Below are the code and all the weights of a small trained network. Each question names an input and a target symbol and asks about switching units off, where a switched-off unit gives its printed mean instead of its output.

import numpy as np


def w(rows, s, z=0):
    codes = np.array(rows[::2]) - 128.0
    scale = np.full(codes.shape[1], s)
    scale[-1] = z or s
    return codes * scale


def norm(h):
    return h / np.sqrt((h * h).mean(-1, keepdims=True) + 1e-5)


def f(y):
    return np.maximum(y, 0)


def softmax(a):
    e = np.exp(a - a.max(-1, keepdims=True))
    return e / e.sum(-1, keepdims=True)


def log_softmax(a):
    a = a - a.max(-1, keepdims=True)
    return a - np.log(np.exp(a).sum(-1, keepdims=True))


def net(x, mask):
    ids = ['δηθλμξπψω'.index(c) for c in x.split()]
    T = len(ids)
    res = E[ids] + P[:T]
    u = 0
    for l in range(2):
        q, k, v = (norm(res) @ M[l].T for M in (Q, K, V))
        z = softmax(np.where(np.tri(T) > 0, q @ k.T / 4**0.5, -1e9)) @ v
        res = res + np.where(mask[u], z, O[l][:, -1]) @ O[l][:, :-1]
        u += 1
        y = f(norm(res) @ A[l][:, :-1].T + A[l][:, -1])
        res = res + np.where(mask[u : u + 16], y, B[l][:, -1]) @ B[l][:, :-1]
        u += 16
    return log_softmax(norm(res)[-1] @ U[:, :-1].T + U[:, -1])


Q, K, V, O, A, B = {}, {}, {}, {}, {}, {}
E = w([
[154,137,86],'δ',
[148,168,161],'η',
[49,172,53],'θ',
[171,78,92],'λ',
[116,101,212],'μ',
[11,22,146],'ξ',
[83,151,116],'π',
[93,142,199],'ψ',
[72,150,19],'ω',
],0.012)
P = w([
[138,132,126],'0',
[101,212,252],'1',
[133,116,116],'2',
[74,196,115],'3',
[124,92,107],'4',
[19,144,111],'5',
],0.018)
Q[0] = w([
[143,109,181],'0.h0',
[146,56,254],'0.h0',
[219,207,118],'0.h0',
[214,151,147],'0.h0',
],0.0097)
K[0] = w([
[144,140,193],'0.h0',
[146,124,254],'0.h0',
[239,207,48],'0.h0',
[188,147,155],'0.h0',
],0.0089)
V[0] = w([
[137,147,82],'0.h0',
[135,160,98],'0.h0',
[133,127,114],'0.h0',
[126,254,182],'0.h0',
],0.0044)
O[0] = w([
[44,131,33,135],'0.h0',
[101,95,103,149],'0.h0',
[112,134,104,122],'0.h0',
[114,65,251,249],'0.h0',
],0.0029,0.0015)
A[0] = w([
[149,89,182,70],'0.n0',
[112,207,135,108],'0.n1',
[174,98,104,85],'0.n2',
[202,153,57,20],'0.n3',
[130,114,168,98],'0.n4',
[171,198,83,90],'0.n5',
[241,142,146,67],'0.n6',
[252,127,141,3],'0.n7',
[101,117,70,155],'0.n8',
[248,136,128,203],'0.n9',
[218,178,123,16],'0.n10',
[238,61,169,50],'0.n11',
[180,140,185,95],'0.n12',
[67,102,144,108],'0.n13',
[189,138,174,78],'0.n14',
[101,160,203,110],'0.n15',
],0.015,0.0063)
B[0] = w([
[162,138,96,172],'0.n0',
[132,93,159,223],'0.n1',
[124,107,183,151],'0.n2',
[84,70,189,158],'0.n3',
[128,148,101,167],'0.n4',
[81,157,136,169],'0.n5',
[110,157,168,169],'0.n6',
[144,250,131,157],'0.n7',
[131,155,142,234],'0.n8',
[101,134,201,216],'0.n9',
[87,169,101,146],'0.n10',
[196,164,183,185],'0.n11',
[107,164,133,196],'0.n12',
[146,169,120,198],'0.n13',
[91,178,150,178],'0.n14',
[106,148,88,254],'0.n15',
],0.016,0.0061)
Q[1] = w([
[20,212,109],'1.h0',
[134,140,73],'1.h0',
[249,66,167],'1.h0',
[200,192,169],'1.h0',
],0.012)
K[1] = w([
[255,61,33],'1.h0',
[128,96,98],'1.h0',
[34,245,220],'1.h0',
[148,245,106],'1.h0',
],0.009)
V[1] = w([
[100,118,77],'1.h0',
[52,62,245],'1.h0',
[153,35,119],'1.h0',
[13,89,101],'1.h0',
],0.012)
O[1] = w([
[117,110,141,116],'1.h0',
[181,87,76,148],'1.h0',
[169,124,153,7],'1.h0',
[122,8,105,149],'1.h0',
],0.017,0.011)
A[1] = w([
[178,156,162,196],'1.n0',
[140,56,189,161],'1.n1',
[129,127,106,70],'1.n2',
[111,76,210,31],'1.n3',
[236,126,194,79],'1.n4',
[227,209,89,68],'1.n5',
[156,156,174,182],'1.n6',
[97,82,130,197],'1.n7',
[161,170,168,47],'1.n8',
[138,181,84,222],'1.n9',
[93,144,191,169],'1.n10',
[227,126,196,69],'1.n11',
[209,200,110,144],'1.n12',
[89,138,48,2],'1.n13',
[248,222,75,116],'1.n14',
[241,91,231,82],'1.n15',
],0.018,0.0069)
B[1] = w([
[106,94,141,179],'1.n0',
[131,153,158,179],'1.n1',
[129,123,122,129],'1.n2',
[145,122,183,155],'1.n3',
[37,155,131,148],'1.n4',
[254,140,213,167],'1.n5',
[112,116,102,190],'1.n6',
[172,152,153,217],'1.n7',
[142,108,124,154],'1.n8',
[153,117,96,249],'1.n9',
[156,82,118,255],'1.n10',
[45,164,123,146],'1.n11',
[173,131,131,188],'1.n12',
[123,144,89,167],'1.n13',
[207,115,170,187],'1.n14',
[85,163,118,153],'1.n15',
],0.023,0.0086)
U = w([
[164,125,58,149],'δ',
[124,158,71,254],'η',
[78,81,122,157],'θ',
[204,144,111,86],'λ',
[129,254,149,70],'μ',
[156,36,107,40],'ξ',
[95,168,101,156],'π',
[56,182,171,88],'ψ',
[113,100,181,183],'ω',
],0.02,0.0046)

Each question gives the input, a string of symbols that net reads in full, and the target symbol t.
The units are the heads (4 rows each of Q, K, V and O) and the neurons (one row each of A and B). Each row of codes is followed by its name. A weight is (code - 128) times the scale printed after its matrix; where a second scale follows, it is the last column's (O, A, B and U).
mask holds one flag per unit, layer by layer, with each layer's heads first. A switched-off unit (its flag False) gives its mean, the last column of its rows in O or B, instead of its output. The means were averaged over made-up inputs and are rounded, as every weight is.
A unit's drop is (log p(t) with every unit on - log p(t) with that unit switched off) / (log p(t) with every unit on - log p(t) with every unit switched off).
The circuit of an input: a set's keep is (log p(t) with only the set's units on - log p(t) with every unit switched off) / (log p(t) with every unit on - log p(t) with every unit switched off). Starting from the 12 units with the biggest drops (on a tie, the unit counted first), units are removed one at a time, each time the one whose removal leaves the highest keep (on an exact tie, the one counted first), for as long as the keep stays at least 0.8.
units of the circuit, in order: the units of the circuit, biggest drop first
unit that matters most: the unit with the biggest drop
top k neurons: the k neurons with the biggest drops, biggest first
top k neurons in layer l: the k neurons of layer l with the biggest drops, biggest first
input μ μ η ω λ, target ψ: unit that matters most : 0.n11
input ω θ μ δ δ δ, target δ: top 4 neurons : [0.n14, 0.n12, 0.n9, 0.n1]
input η μ η ψ θ δ, target θ: units of the circuit, in order : [1.h0, 0.n9, 0.n14]
input η π π δ μ λ, target μ: top 3 neurons : [0.n0, 0.n1, 0.n9]
input δ π μ ξ ω π, target ω: top 2 neurons : [0.n9, 0.n14]
input ω θ ξ η, target ξ: units of the circuit, in order : [1.h0, 0.n11, 0.n7]
input θ π λ η η, target μ: units of the circuit, in order : [0.n11, 1.n11]
input ω μ π θ θ, target η: top 2 neurons in layer 0 : [0.n8, 0.n1]
input θ η π η δ λ, target δ: top 4 neurons in layer 0 : [0.n11, 0.n15, 0.n7, 0.n9]
input η θ θ μ, target θ: top 2 neurons : [0.n9, 0.n15]
input μ μ ψ θ, target ψ: top 2 neurons : [0.n0, 0.n15]
input λ η ω, target θ: top 4 neurons in layer 0 : [0.n9, 0.n7, 0.n11, 0.n6]
input λ ξ θ, target η: top 2 neurons in layer 0 : [0.n8, 0.n9]
input λ δ η, target μ: units of the circuit, in order : [0.n7]
input ξ π η δ, target η: top 2 neurons : [0.n13, 0.n15]
input ξ λ η θ ω λ, target ω: top 2 neurons : [0.n15, 0.n7]
input λ λ ω λ π, target δ: top 3 neurons in layer 1 : [1.n7, 1.n0, 1.n4]
input ξ ψ η η, target η: top 2 neurons : [0.n15, 0.n13]
input η μ θ λ, target θ: top 2 neurons in layer 1 : [1.n5, 1.n14]
input λ θ δ ψ μ λ, target μ: units of the circuit, in order : [1.h0]
input ω μ ω λ, target ω: top 2 neurons in layer 1 : [1.n7, 1.n9]
input ω η η π, target η: top 2 neurons : [0.n8, 0.n3]
input θ δ ξ λ, target ξ: top 4 neurons : [0.n11, 0.n7, 0.n15, 0.n9]
input ω ω ξ η λ η, target λ: top 2 neurons in layer 0 : [0.n13, 0.n15]
input ψ λ η η, target η: top 3 neurons in layer 0 : [0.n14, 0.n12, 0.n9]
input δ η ξ ξ, target ξ: top 2 neurons in layer 0 : [0.n11, 0.n7]
input ψ θ η λ λ δ, target λ: unit that matters most : 1.h0
input δ ψ ξ λ, target ξ: top 2 neurons : [0.n11, 0.n7]
